Below is a small trained network, with its code and all its weights. Each question gives an input and a class and asks what happens when units are switched off, that is, made to give their printed mean instead of their output.

import numpy as np


def w(rows, s, z=0):
    codes = np.array(rows[::2]) - 128.0
    scale = np.full(codes.shape[1], s)
    scale[-1] = z or s
    return codes * scale


def f(y):
    return np.maximum(y, 0)


def log_softmax(a):
    a = a - a.max(-1, keepdims=True)
    return a - np.log(np.exp(a).sum(-1, keepdims=True))


def net(x, mask):
    res = np.array(x, float).reshape(1, 8) / 4 @ E
    y = f(res @ A[0][:, :-1].T + A[0][:, -1])
    res = res + np.where(mask, y, B[0][:, -1]) @ B[0][:, :-1]
    return log_softmax(res[-1] @ U[:, :-1].T + U[:, -1])


A, B = {}, {}
E = w([
[99,88,74],'x0',
[109,103,90],'x1',
[130,128,128],'x2',
[12,83,255],'x3',
[132,148,155],'x4',
[68,197,67],'x5',
[115,109,119],'x6',
[114,106,106],'x7',
],0.0081)
A[0] = w([
[53,162,68,218],'N1',
[79,246,134,206],'N2',
[229,142,79,100],'N3',
[94,125,141,182],'N4',
[57,248,91,16],'N5',
[69,84,143,81],'N6',
[117,177,115,77],'N7',
[88,113,91,188],'N8',
[141,111,52,141],'N9',
[230,73,186,255],'N10',
[43,253,53,217],'N11',
[209,130,204,215],'N12',
[87,75,193,252],'N13',
[123,173,191,114],'N14',
[6,169,138,196],'N15',
[218,140,103,184],'N16',
[166,138,54,132],'N17',
[157,151,110,48],'N18',
],0.011,0.0018)
B[0] = w([
[191,100,136,205],'N1',
[113,82,70,208],'N2',
[86,150,245,245],'N3',
[202,142,113,168],'N4',
[82,86,119,207],'N5',
[176,195,225,188],'N6',
[153,160,61,157],'N7',
[190,124,168,168],'N8',
[80,97,197,206],'N9',
[86,116,3,236],'N10',
[134,63,116,253],'N11',
[100,44,106,217],'N12',
[124,173,119,243],'N13',
[164,72,148,184],'N14',
[158,136,136,226],'N15',
[104,108,164,228],'N16',
[132,169,221,225],'N17',
[141,141,199,163],'N18',
],0.0065,0.0077)
U = w([
[173,185,254,69],'0',
[208,53,120,185],'1',
[236,108,134,171],'2',
[86,43,21,178],'3',
[59,149,128,119],'4',
[202,104,104,9],'5',
],0.0067,0.0015)

Each question gives the input, the list of numbers given to net, and the class t.
The units are the neurons (one row each of A and B). Each row of codes is followed by its name. A weight is (code - 128) times the scale printed after its matrix; where a second scale follows, it is the last column's (A, B and U).
mask holds one flag per neuron, in row order. A switched-off neuron (its flag False) gives its mean, the last column of its row in B, instead of its output. The means were averaged over made-up inputs and are rounded, as every weight is.
A unit's drop is (log p(t) with every unit on - log p(t) with that unit switched off) / (log p(t) with every unit on - log p(t) with every unit switched off).
The circuit of an input: a set's keep is (log p(t) with only the set's units on - log p(t) with every unit switched off) / (log p(t) with every unit on - log p(t) with every unit switched off). Starting from the 12 units with the biggest drops (on a tie, the unit counted first), units are removed one at a time, each time the one whose removal leaves the highest keep (on an exact tie, the one counted first), for as long as the keep stays at least 0.8.
circuit, biggest first: the units of the circuit, biggest drop first
unit that matters most: the unit with the biggest drop
top k neurons: the k neurons with the biggest drops, biggest first
drop of u: that unit's drop, to one decimal
input [-1,6,-5,-8,-6,6,7,1], class 0: unit that matters most : N17
input [-3,5,7,1,5,7,-6,1], class 3: circuit, biggest first : (N2, N5, N11)
input [2,6,5,-8,3,5,7,-2], class 0: circuit, biggest first : (N17, N3)
input [-3,5,5,-8,4,0,0,4], class 0: circuit, biggest first : (N3, N17)
input [-8,2,5,4,1,-4,-7,1], class 1: circuit, biggest first : (N12, N3)
input [1,0,8,-3,-4,-8,-2,-8], class 3: circuit, biggest first : (N10, N12)
input [2,2,1,4,0,-7,-4,0], class 3: circuit, biggest first : (N10, N17)
input [-7,-5,6,3,-8,-8,-3,-6], class 3: circuit, biggest first : (N10, N12)
input [2,-5,-7,-7,-7,6,3,-3], class 0: circuit, biggest first : (N17, N3)
input [-7,8,-3,2,4,8,-3,4], class 3: circuit, biggest first : (N2, N11)
input [7,6,7,7,2,4,2,1], class 0: top 2 neurons : (N6, N10)
input [1,-1,-5,-8,6,5,-2,-5], class 0: circuit, biggest first : (N3, N17)
input [-4,-2,-7,-6,4,-5,-1,7], class 4: top 2 neurons : (N10, N3)
input [8,-3,6,4,8,7,-7,2], class 1: top 2 neurons : (N1, N10)
input [-6,1,-6,-7,-1,0,-6,-7], class 0: circuit, biggest first : (N3)
input [1,8,6,6,-4,6,5,-3], class 5: drop of N3 : 0.2
input [-8,-4,-2,-8,-3,-3,0,-4], class 0: drop of N3 : 1.0
input [-5,3,-8,-8,-5,-6,4,-6], class 0: drop of N3 : 0.8
